Below is a small trained network, with its code and all its weights. Each question gives an input and a target symbol and asks what happens when units are switched off, that is, made to give their printed mean instead of their output.

import numpy as np


def w(rows, s, z=0):
    codes = np.array(rows[::2]) - 128.0
    scale = np.full(codes.shape[1], s)
    scale[-1] = z or s
    return codes * scale


def norm(h):
    return h / np.sqrt((h * h).mean(-1, keepdims=True) + 1e-5)


def f(y):
    return y / 2 * (1 + np.tanh(0.7978845608 * (y + 0.044715 * y**3)))


def softmax(a):
    e = np.exp(a - a.max(-1, keepdims=True))
    return e / e.sum(-1, keepdims=True)


def log_softmax(a):
    a = a - a.max(-1, keepdims=True)
    return a - np.log(np.exp(a).sum(-1, keepdims=True))


def net(x, mask):
    ids = ['ΔΛΞΣΦαβγεζημπτ'.index(c) for c in x.split()]
    T = len(ids)
    res = E[ids] + P[:T]
    r = norm(res)
    for j in range(2):
        rows = slice(4 * j, 4 * j + 4)
        q, k, v = (r @ M[0][rows].T for M in (Q, K, V))
        z = softmax(np.where(np.tri(T) > 0, q @ k.T / 4**0.5, -1e9)) @ v
        o = O[0][rows]
        res = res + np.where(mask[j], z, o[:, -1]) @ o[:, :-1]
    y = f(norm(res) @ A[0][:, :-1].T + A[0][:, -1])
    res = res + np.where(mask[2:10], y, B[0][:, -1]) @ B[0][:, :-1]
    return log_softmax(norm(res)[-1] @ U[:, :-1].T + U[:, -1])


Q, K, V, O, A, B = {}, {}, {}, {}, {}, {}
E = w([
[166,95,156,145,75,81,89,84,134],'Δ',
[190,103,88,110,230,200,53,121,91],'Λ',
[64,8,171,233,146,112,123,139,133],'Ξ',
[138,99,112,76,153,152,105,67,245],'Σ',
[118,45,108,140,193,145,122,253,112],'Φ',
[53,136,244,87,123,188,171,47,118],'α',
[131,84,127,154,112,120,157,81,121],'β',
[69,4,94,125,143,188,152,104,141],'γ',
[157,111,170,96,72,240,164,177,34],'ε',
[134,114,67,106,88,157,68,170,118],'ζ',
[138,128,220,175,173,182,142,230,103],'η',
[166,108,180,116,106,202,82,222,139],'μ',
[73,38,103,109,79,123,174,120,114],'π',
[210,66,201,159,137,178,196,90,44],'τ',
],0.016)
P = w([
[67,176,121,80,110,31,151,148,32],'0',
[84,70,38,189,44,209,194,163,134],'1',
[65,101,53,254,53,211,141,156,116],'2',
[70,80,80,241,47,221,123,139,128],'3',
[82,73,106,242,55,205,89,124,121],'4',
[85,59,144,231,58,197,61,116,115],'5',
[74,55,169,210,77,203,40,97,113],'6',
[76,24,188,174,84,190,29,80,112],'7',
],0.0074)
Q[0] = w([
[126,148,123,130,137,111,118,117,102],'h1',
[99,136,138,111,125,89,130,138,117],'h1',
[136,124,111,121,124,149,153,124,139],'h1',
[165,164,81,110,128,67,141,159,149],'h1',
[167,251,143,58,190,111,191,126,52],'h2',
[107,129,51,150,98,126,158,127,153],'h2',
[138,114,120,137,91,139,164,138,154],'h2',
[66,69,112,111,102,129,93,112,134],'h2',
],0.025)
K[0] = w([
[159,86,63,170,81,146,167,101,151],'h1',
[161,102,102,138,86,164,154,138,138],'h1',
[142,130,145,150,153,114,98,130,120],'h1',
[154,110,117,196,109,191,87,98,150],'h1',
[98,151,5,102,98,2,209,140,183],'h2',
[150,188,109,191,114,235,126,101,169],'h2',
[137,113,134,174,73,160,133,118,118],'h2',
[150,165,175,67,161,222,137,97,125],'h2',
],0.016)
V[0] = w([
[90,137,211,157,199,62,62,163,186],'h1',
[106,63,184,171,131,230,90,69,107],'h1',
[177,179,188,204,151,64,159,117,48],'h1',
[50,160,125,71,130,102,251,170,142],'h1',
[95,160,199,129,48,127,155,96,129],'h2',
[148,196,148,75,71,194,91,170,109],'h2',
[149,91,103,131,132,165,153,92,18],'h2',
[68,112,51,98,50,125,69,70,113],'h2',
],0.022)
O[0] = w([
[70,151,211,74,106,131,53,65,56,122],'h1',
[51,66,218,173,68,194,204,127,187,125],'h1',
[45,142,65,181,84,96,46,125,106,100],'h1',
[118,231,44,70,243,139,157,74,139,150],'h1',
[115,187,159,163,76,114,184,75,85,109],'h2',
[159,153,65,124,84,246,132,123,74,185],'h2',
[199,55,171,203,145,144,127,114,70,254],'h2',
[136,65,92,73,104,50,153,84,50,134],'h2',
],0.014,0.021)
A[0] = w([
[65,111,158,131,223,70,100,233,118,210],'n1',
[134,211,176,116,206,78,58,109,41,73],'n2',
[140,113,186,29,160,153,223,146,111,192],'n3',
[27,73,117,179,73,113,112,156,126,78],'n4',
[162,214,199,189,178,114,62,174,198,251],'n5',
[91,36,164,99,172,4,141,80,146,54],'n6',
[242,175,96,140,169,89,230,167,152,191],'n7',
[146,174,90,131,227,122,185,78,103,200],'n8',
],0.018,0.0015)
B[0] = w([
[85,127,186,50,97,185,223,120,44,167],'n1',
[150,56,113,80,60,206,142,177,227,189],'n2',
[55,189,104,162,156,102,103,214,55,207],'n3',
[115,187,161,56,140,68,88,145,192,205],'n4',
[144,130,107,168,140,27,138,181,66,164],'n5',
[180,127,46,188,167,176,206,108,120,175],'n6',
[105,155,132,75,4,125,139,85,171,242],'n7',
[104,71,198,151,188,79,48,122,142,248],'n8',
],0.02,0.015)
U = w([
[234,150,110,71,37,54,137,116,124,84],'Δ',
[132,30,130,87,166,176,63,148,168,179],'Λ',
[78,134,181,135,146,157,248,151,165,96],'Ξ',
[115,196,105,54,176,78,120,67,197,128],'Σ',
[148,185,214,27,167,104,156,173,66,175],'Φ',
[29,137,237,108,64,115,105,24,133,213],'α',
[147,100,84,185,95,150,202,93,195,39],'β',
[74,134,144,178,231,148,150,66,81,114],'γ',
[182,143,125,197,98,209,122,81,40,211],'ε',
[112,131,75,106,53,41,45,157,1,5],'ζ',
[74,202,145,188,118,111,78,219,201,142],'η',
[82,212,106,81,63,233,54,134,170,53],'μ',
[94,134,25,182,175,77,110,102,65,160],'π',
[167,83,246,217,90,110,88,135,169,127],'τ',
],0.0099,0.0025)

Each question gives the input, a string of symbols that net reads in full, and the target symbol t.
The units are the heads (4 rows each of Q, K, V and O) and the neurons (one row each of A and B). Each row of codes is followed by its name. A weight is (code - 128) times the scale printed after its matrix; where a second scale follows, it is the last column's (O, A, B and U).
mask holds one flag per unit, heads first, then neurons. A switched-off unit (its flag False) gives its mean, the last column of its rows in O or B, instead of its output. The means were averaged over made-up inputs and are rounded, as every weight is.
A unit's drop is (log p(t) with every unit on - log p(t) with that unit switched off) / (log p(t) with every unit on - log p(t) with every unit switched off).
The circuit of an input: a set's keep is (log p(t) with only the set's units on - log p(t) with every unit switched off) / (log p(t) with every unit on - log p(t) with every unit switched off). Starting from all 10 units, units are removed one at a time, each time the one whose removal leaves the highest keep (on an exact tie, the one counted first), for as long as the keep stays at least 0.8.
units of the circuit, in order: the units of the circuit, biggest drop first
k most important neurons: the k neurons with the biggest drops, biggest first
heads that matter: for each layer, one digit per head in row order, 1 if its drop is at least 0.15 and else 0, layers parted by /
drop when u is switched off: that unit's drop, to one decimal
input Ξ Σ ε α β ε Σ Φ, target α: units of the circuit, in order : [h1]
input Σ β ζ Δ, target Φ: heads that matter : 10
input τ Λ Λ Φ Λ η, target η: units of the circuit, in order : [h1, n4]
input Δ Λ γ γ ζ Φ π, target ζ: heads that matter : 10
input Σ ζ α Σ Ξ, target α: 2 most important neurons : [n7, n8]
input η Σ Σ Λ β Λ, target μ: units of the circuit, in order : [h1, n2]
input Ξ β Ξ β ε Ξ, target α: 2 most important neurons : [n4, n6]
input η Σ Δ Λ Λ Ξ, target Λ: heads that matter : 11
input μ Σ Σ, target ε: 3 most important neurons : [n4, n7, n2]
input ζ π α ε Σ η, target Δ: 3 most important neurons : [n7, n5, n3]
input γ Λ α γ γ, target α: 3 most important neurons : [n7, n8, n6]
input Σ Ξ ζ μ Φ Φ Φ, target μ: 2 most important neurons : [n7, n5]
input ζ μ α ζ Σ ζ Σ, target α: 4 most important neurons : [n7, n8, n6, n5]
input μ ζ Ξ Ξ Ξ, target μ: units of the circuit, in order : [h2]
input β Λ γ Ξ Φ ζ Ξ ε, target ε: 3 most important neurons : [n3, n4, n5]
input α μ ε Φ ζ, target ε: 2 most important neurons : [n4, n3]
input Ξ Δ Σ Λ ζ ζ, target α: drop when n2 is switched off : 0.1
input Ξ α ζ β μ Φ Σ, target μ: drop when n3 is switched off : 0.0
input Ξ τ ζ, target α: drop when h2 is switched off : -0.2
input β γ Φ Φ, target π: units of the circuit, in order : [h1]
input γ Σ β ζ μ Ξ ε Δ, target ε: 3 most important neurons : [n4, n3, n2]
